Below is a small trained network, with its code and all its weights. Each question gives an input and a class and asks what happens when units are switched off, that is, made to give their printed mean instead of their output.

import numpy as np


def w(rows, s, z=0):
    codes = np.array(rows[::2]) - 128.0
    scale = np.full(codes.shape[1], s)
    scale[-1] = z or s
    return codes * scale


def norm(h):
    return h / np.sqrt((h * h).mean(-1, keepdims=True) + 1e-5)


def f(y):
    return np.maximum(y, 0)


def log_softmax(a):
    a = a - a.max(-1, keepdims=True)
    return a - np.log(np.exp(a).sum(-1, keepdims=True))


def net(x, mask):
    res = np.array(x, float).reshape(1, 2) / 4 @ E
    u = 0
    for l in range(3):
        y = f(norm(res) @ A[l][:, :-1].T + A[l][:, -1])
        res = res + np.where(mask[u : u + 5], y, B[l][:, -1]) @ B[l][:, :-1]
        u += 5
    return log_softmax(norm(res)[-1] @ U[:, :-1].T + U[:, -1])


A, B = {}, {}
E = w([
[172,191,214,157,111,177,1,237,21,70,110],'x0',
[91,30,185,106,254,184,149,135,185,53,25],'x1',
],0.0072)
A[0] = w([
[212,103,90,71,100,104,89,103,10,140,254,162],'L0N0',
[51,85,70,76,126,163,168,63,151,143,135,143],'L0N1',
[140,49,171,141,237,183,108,149,126,37,52,185],'L0N2',
[95,96,89,123,117,142,53,85,105,136,137,71],'L0N3',
[118,145,173,155,152,173,46,178,64,71,83,253],'L0N4',
],0.0032,0.0031)
B[0] = w([
[109,192,141,228,120,83,178,139,211,162,74,209],'L0N0',
[255,158,165,184,146,50,184,192,194,148,157,185],'L0N1',
[64,205,100,209,88,96,126,113,128,162,92,250],'L0N2',
[149,159,101,121,129,205,172,89,76,83,134,128],'L0N3',
[199,80,139,91,132,73,235,112,253,193,177,254],'L0N4',
],0.0055,0.0062)
A[1] = w([
[198,142,251,139,164,155,46,252,85,62,95,7],'L1N0',
[150,161,170,183,138,99,148,168,175,138,96,206],'L1N1',
[112,108,184,158,216,149,96,177,114,51,43,22],'L1N2',
[100,90,188,121,195,174,89,162,115,65,56,15],'L1N3',
[116,103,115,98,115,130,124,133,110,144,115,97],'L1N4',
],0.016,0.0016)
B[1] = w([
[187,117,2,139,122,12,251,54,198,196,225,209],'L1N0',
[122,98,126,85,137,165,107,119,89,105,137,253],'L1N1',
[84,148,224,129,113,188,68,175,116,126,60,191],'L1N2',
[93,138,193,138,144,197,79,164,96,72,64,174],'L1N3',
[167,119,177,147,166,149,123,135,136,125,143,128],'L1N4',
],0.0096,0.024)
A[2] = w([
[170,170,102,132,89,105,86,151,66,143,183,52],'L2N0',
[186,231,142,208,81,75,80,203,84,147,149,110],'L2N1',
[165,251,142,188,21,105,80,178,76,156,170,107],'L2N2',
[125,110,84,65,107,161,49,116,10,88,185,7],'L2N3',
[147,175,137,157,77,97,69,172,102,124,158,57],'L2N4',
],0.016,0.0012)
B[2] = w([
[66,72,165,101,178,204,125,112,135,78,53,228],'L2N0',
[40,132,196,173,175,199,118,147,145,75,1,211],'L2N1',
[157,104,241,99,174,174,74,210,112,105,88,250],'L2N2',
[142,202,45,143,52,149,142,93,46,100,195,229],'L2N3',
[43,162,202,120,51,124,127,117,193,248,89,178],'L2N4',
],0.0092,0.014)
U = w([
[75,117,245,110,142,210,85,168,129,111,44,202],'0',
[166,87,85,111,148,83,237,75,206,173,166,211],'1',
[129,166,70,111,66,167,100,98,39,86,182,220],'2',
[145,146,131,162,130,36,11,183,128,144,144,4],'3',
[139,151,126,155,124,32,10,150,137,131,130,29],'4',
[152,141,125,158,117,48,35,174,129,129,127,20],'5',
[138,127,130,167,106,53,24,191,129,135,143,12],'6',
[133,133,137,156,125,39,18,177,124,145,152,5],'7',
],0.011,0.0034)

Each question gives the input, the list of numbers given to net, and the class t.
The units are the neurons (one row each of A and B). Each row of codes is followed by its name. A weight is (code - 128) times the scale printed after its matrix; where a second scale follows, it is the last column's (A, B and U).
mask holds one flag per neuron, layer by layer. A switched-off neuron (its flag False) gives its mean, the last column of its row in B, instead of its output. The means were averaged over made-up inputs and are rounded, as every weight is.
A unit's drop is (log p(t) with every unit on - log p(t) with that unit switched off) / (log p(t) with every unit on - log p(t) with every unit switched off).
The circuit of an input: a set's keep is (log p(t) with only the set's units on - log p(t) with every unit switched off) / (log p(t) with every unit on - log p(t) with every unit switched off). Starting from the 12 units with the biggest drops (on a tie, the unit counted first), units are removed one at a time, each time the one whose removal leaves the highest keep (on an exact tie, the one counted first), for as long as the keep stays at least 0.8.
units of the circuit, in order: the units of the circuit, biggest drop first
top k neurons: the k neurons with the biggest drops, biggest first
k most important neurons of layer l: the k neurons of layer l with the biggest drops, biggest first
drop when u is switched off: that unit's drop, to one decimal
input [3,2], class 2: top 2 neurons -> [L0N4; L0N2]
input [-7,-8], class 0: units of the circuit, in order -> [L1N0]
input [3,3], class 2: top 2 neurons -> [L1N1; L0N4]
input [-6,-4], class 1: top 2 neurons -> [L1N2; L1N1]
input [-3,3], class 2: 3 most important neurons of layer 2 -> [L2N2; L2N1; L2N0]
input [8,7], class 1: top 3 neurons -> [L1N0; L2N2; L2N1]
input [4,-3], class 1: top 2 neurons -> [L0N2; L1N2]
input [-6,1], class 1: top 2 neurons -> [L1N2; L2N2]
input [-2,-2], class 2: top 2 neurons -> [L1N0; L0N4]
input [-7,6], class 1: top 4 neurons -> [L2N2; L1N2; L1N3; L2N1]
input [-8,3], class 1: top 2 neurons -> [L1N2; L2N2]
input [-7,-7], class 0: top 2 neurons -> [L1N0; L0N4]
input [1,-2], class 2: drop when L1N0 is switched off -> 0.5
input [5,3], class 1: drop when L1N0 is switched off -> 1.0
input [7,1], class 1: drop when L1N0 is switched off -> 0.8
